Here is a tiny trained network, its code and every weight. The questions are about switching its units off for an input and a target symbol, where a switched-off unit gives its printed mean instead of its output.

import numpy as np


def w(rows, s, z=0):
    codes = np.array(rows[::2]) - 128.0
    scale = np.full(codes.shape[1], s)
    scale[-1] = z or s
    return codes * scale


def norm(h):
    return h / np.sqrt((h * h).mean(-1, keepdims=True) + 1e-5)


def f(y):
    return np.maximum(y, 0)


def softmax(a):
    e = np.exp(a - a.max(-1, keepdims=True))
    return e / e.sum(-1, keepdims=True)


def log_softmax(a):
    a = a - a.max(-1, keepdims=True)
    return a - np.log(np.exp(a).sum(-1, keepdims=True))


def net(x, mask):
    ids = ['αγδζηπτ'.index(c) for c in x.split()]
    T = len(ids)
    res = E[ids] + P[:T]
    r = norm(res)
    for j in range(2):
        rows = slice(4 * j, 4 * j + 4)
        q, k, v = (r @ M[0][rows].T for M in (Q, K, V))
        z = softmax(np.where(np.tri(T) > 0, q @ k.T / 4**0.5, -1e9)) @ v
        o = O[0][rows]
        res = res + np.where(mask[j], z, o[:, -1]) @ o[:, :-1]
    y = f(norm(res) @ A[0][:, :-1].T + A[0][:, -1])
    res = res + np.where(mask[2:18], y, B[0][:, -1]) @ B[0][:, :-1]
    return log_softmax(norm(res)[-1] @ U[:, :-1].T + U[:, -1])


Q, K, V, O, A, B = {}, {}, {}, {}, {}, {}
E = w([
[158,119,117,140,121,108,142,138,174,91],'α',
[88,109,112,115,118,119,136,111,103,111],'γ',
[151,143,98,114,161,116,146,136,124,115],'δ',
[133,136,145,161,191,128,119,253,124,127],'ζ',
[115,130,147,119,154,128,149,131,185,154],'η',
[132,103,126,114,133,146,105,150,154,107],'π',
[155,163,122,134,140,170,119,124,139,104],'τ',
],0.031)
P = w([
[160,113,114,43,58,66,89,162,116,126],'0',
[215,40,162,93,96,144,187,100,105,142],'1',
[191,96,163,61,96,198,254,82,122,109],'2',
[100,159,199,77,97,149,185,126,141,86],'3',
[42,154,86,117,107,76,43,157,169,117],'4',
[95,50,61,252,145,134,57,40,88,209],'5',
[110,22,83,148,171,146,118,88,148,80],'6',
[67,50,110,123,140,185,210,112,145,49],'7',
[5,119,47,112,133,122,106,147,155,64],'8',
],0.0084)
Q[0] = w([
[135,168,113,231,119,94,34,99,84,249],'h1',
[76,236,116,95,60,120,127,219,131,144],'h1',
[100,99,55,177,162,107,75,161,158,129],'h1',
[109,138,87,80,119,85,97,133,184,68],'h1',
[93,121,81,185,191,193,148,141,113,107],'h2',
[79,97,72,124,151,95,169,102,108,103],'h2',
[145,123,185,165,81,150,131,160,128,144],'h2',
[120,181,143,146,127,202,75,153,92,125],'h2',
],0.012)
K[0] = w([
[196,68,86,35,106,218,213,33,171,135],'h1',
[146,60,48,221,156,93,41,73,116,208],'h1',
[151,71,181,205,134,174,249,116,99,127],'h1',
[172,84,166,184,170,143,124,176,75,169],'h1',
[80,116,136,193,130,127,126,193,148,128],'h2',
[102,127,127,180,175,163,132,137,194,74],'h2',
[173,137,140,57,128,55,88,136,93,152],'h2',
[148,141,167,122,104,115,144,182,70,168],'h2',
],0.011)
V[0] = w([
[199,225,56,142,153,133,139,96,10,68],'h1',
[204,108,151,171,8,158,76,143,184,77],'h1',
[35,44,190,97,80,246,38,149,38,113],'h1',
[99,47,116,126,107,26,170,123,99,15],'h1',
[135,122,109,202,92,92,154,161,138,62],'h2',
[136,106,58,85,88,23,154,101,145,110],'h2',
[107,184,132,142,154,130,161,168,48,141],'h2',
[74,238,102,168,116,124,174,2,169,136],'h2',
],0.0082)
O[0] = w([
[96,31,173,105,158,197,216,113,91,93,166],'h1',
[73,251,176,87,77,171,92,137,114,1,100],'h1',
[92,136,178,210,154,72,85,109,141,100,1],'h1',
[14,192,59,201,166,152,212,110,128,125,196],'h1',
[184,221,104,135,145,85,129,108,178,146,156],'h2',
[110,95,92,88,90,111,93,152,85,189,169],'h2',
[134,120,119,181,189,79,144,60,119,110,79],'h2',
[157,143,149,115,51,148,188,141,114,112,10],'h2',
],0.0098,0.0059)
A[0] = w([
[185,177,115,170,195,96,165,199,45,136,180],'n1',
[148,77,146,147,156,173,168,119,94,130,94],'n2',
[146,97,146,108,163,44,118,63,67,145,47],'n3',
[90,175,198,148,159,171,122,71,192,206,212],'n4',
[108,102,127,125,195,143,17,162,146,90,89],'n5',
[126,103,93,168,52,175,105,127,144,125,198],'n6',
[145,121,66,151,124,103,108,171,18,53,254],'n7',
[122,157,108,97,166,104,94,99,121,175,198],'n8',
[150,116,182,88,133,163,91,204,41,50,4],'n9',
[179,134,135,105,126,109,115,131,128,127,78],'n10',
[157,124,142,149,128,146,164,46,144,110,49],'n11',
[129,123,110,110,147,102,156,97,160,46,202],'n12',
[124,246,211,174,88,95,47,45,130,61,75],'n13',
[65,132,114,125,169,164,149,138,118,106,129],'n14',
[146,77,143,175,190,95,125,182,124,203,107],'n15',
[71,127,123,244,165,138,177,221,95,131,166],'n16',
],0.011,0.0027)
B[0] = w([
[100,136,151,174,134,129,94,67,160,141,226],'n1',
[84,146,101,171,189,117,92,116,113,187,222],'n2',
[87,220,180,195,96,44,230,61,134,131,158],'n3',
[144,73,174,88,114,181,52,118,168,84,185],'n4',
[109,98,83,134,170,126,231,147,82,121,233],'n5',
[177,142,125,105,118,89,142,104,104,141,174],'n6',
[126,81,172,140,97,174,125,89,205,92,224],'n7',
[176,74,164,162,80,156,159,146,95,147,218],'n8',
[101,96,240,219,43,138,161,108,255,181,186],'n9',
[132,121,97,133,62,116,131,140,75,152,163],'n10',
[137,152,90,129,148,139,49,115,107,109,154],'n11',
[144,89,71,126,147,142,84,129,88,128,225],'n12',
[158,61,86,167,213,167,66,82,55,168,191],'n13',
[171,139,122,173,137,121,150,110,109,164,244],'n14',
[140,201,130,99,122,132,182,102,217,83,234],'n15',
[139,175,144,209,130,65,148,109,189,211,255],'n16',
],0.0091,0.0067)
U = w([
[76,255,72,113,113,158,150,124,90,79,94],'α',
[76,220,131,182,152,14,170,47,127,163,198],'γ',
[111,87,70,109,196,145,207,152,66,182,8],'δ',
[129,155,129,103,171,61,129,88,87,104,108],'ζ',
[202,154,97,146,85,69,90,158,67,188,215],'η',
[116,129,75,143,182,142,12,41,73,111,87],'π',
[101,97,169,135,94,162,110,76,167,120,92],'τ',
],0.0063,0.0016)

Each question gives the input, a string of symbols that net reads in full, and the target symbol t.
The units are the heads (4 rows each of Q, K, V and O) and the neurons (one row each of A and B). Each row of codes is followed by its name. A weight is (code - 128) times the scale printed after its matrix; where a second scale follows, it is the last column's (O, A, B and U).
mask holds one flag per unit, heads first, then neurons. A switched-off unit (its flag False) gives its mean, the last column of its rows in O or B, instead of its output. The means were averaged over made-up inputs and are rounded, as every weight is.
A unit's drop is (log p(t) with every unit on - log p(t) with that unit switched off) / (log p(t) with every unit on - log p(t) with every unit switched off).
The circuit of an input: a set's keep is (log p(t) with only the set's units on - log p(t) with every unit switched off) / (log p(t) with every unit on - log p(t) with every unit switched off). Starting from the 12 units with the biggest drops (on a tie, the unit counted first), units are removed one at a time, each time the one whose removal leaves the highest keep (on an exact tie, the one counted first), for as long as the keep stays at least 0.8.
units of the circuit, in order: the units of the circuit, biggest drop first
most important unit: the unit with the biggest drop
top k neurons: the k neurons with the biggest drops, biggest first
heads that matter: for each layer, one digit per head in row order, 1 if its drop is at least 0.15 and else 0, layers parted by /
drop of u: that unit's drop, to one decimal
input τ δ δ π τ, target δ: heads that matter : 00
input η δ η δ π π π τ, target π: units of the circuit, in order : h1, n13
input γ δ ζ τ γ τ δ, target π: most important unit : h2
input δ π δ γ π, target π: units of the circuit, in order : h1, n13
input η η η τ ζ γ τ γ γ, target π: units of the circuit, in order : h1, n16
input η τ ζ α δ, target η: units of the circuit, in order : n8, h1
input η δ τ δ δ π, target τ: units of the circuit, in order : h1, n9
input π δ δ δ η ζ δ τ, target π: heads that matter : 01
input τ ζ δ, target γ: units of the circuit, in order : n3, h1
input τ δ α ζ γ γ γ δ, target γ: units of the circuit, in order : h1, n3
input τ π γ δ η, target π: top 2 neurons : n13, n4
input δ γ δ ζ π, target δ: top 2 neurons : n5, n16
input δ ζ γ γ η γ γ, target τ: units of the circuit, in order : h2, h1, n7
input δ ζ α η, target τ: units of the circuit, in order : n4
input δ τ δ α δ ζ, target γ: top 2 neurons : n16, n15
input η δ ζ, target γ: heads that matter : 00
input α δ τ τ, target α: drop of h1 : 1.1
input γ η τ α π η γ, target α: drop of h1 : 0.9
input γ π δ ζ δ η γ, target τ: drop of n9 : 0.1
input η δ δ α τ γ δ τ, target τ: drop of h1 : 1.4
input γ α α, target γ: units of the circuit, in order : h1
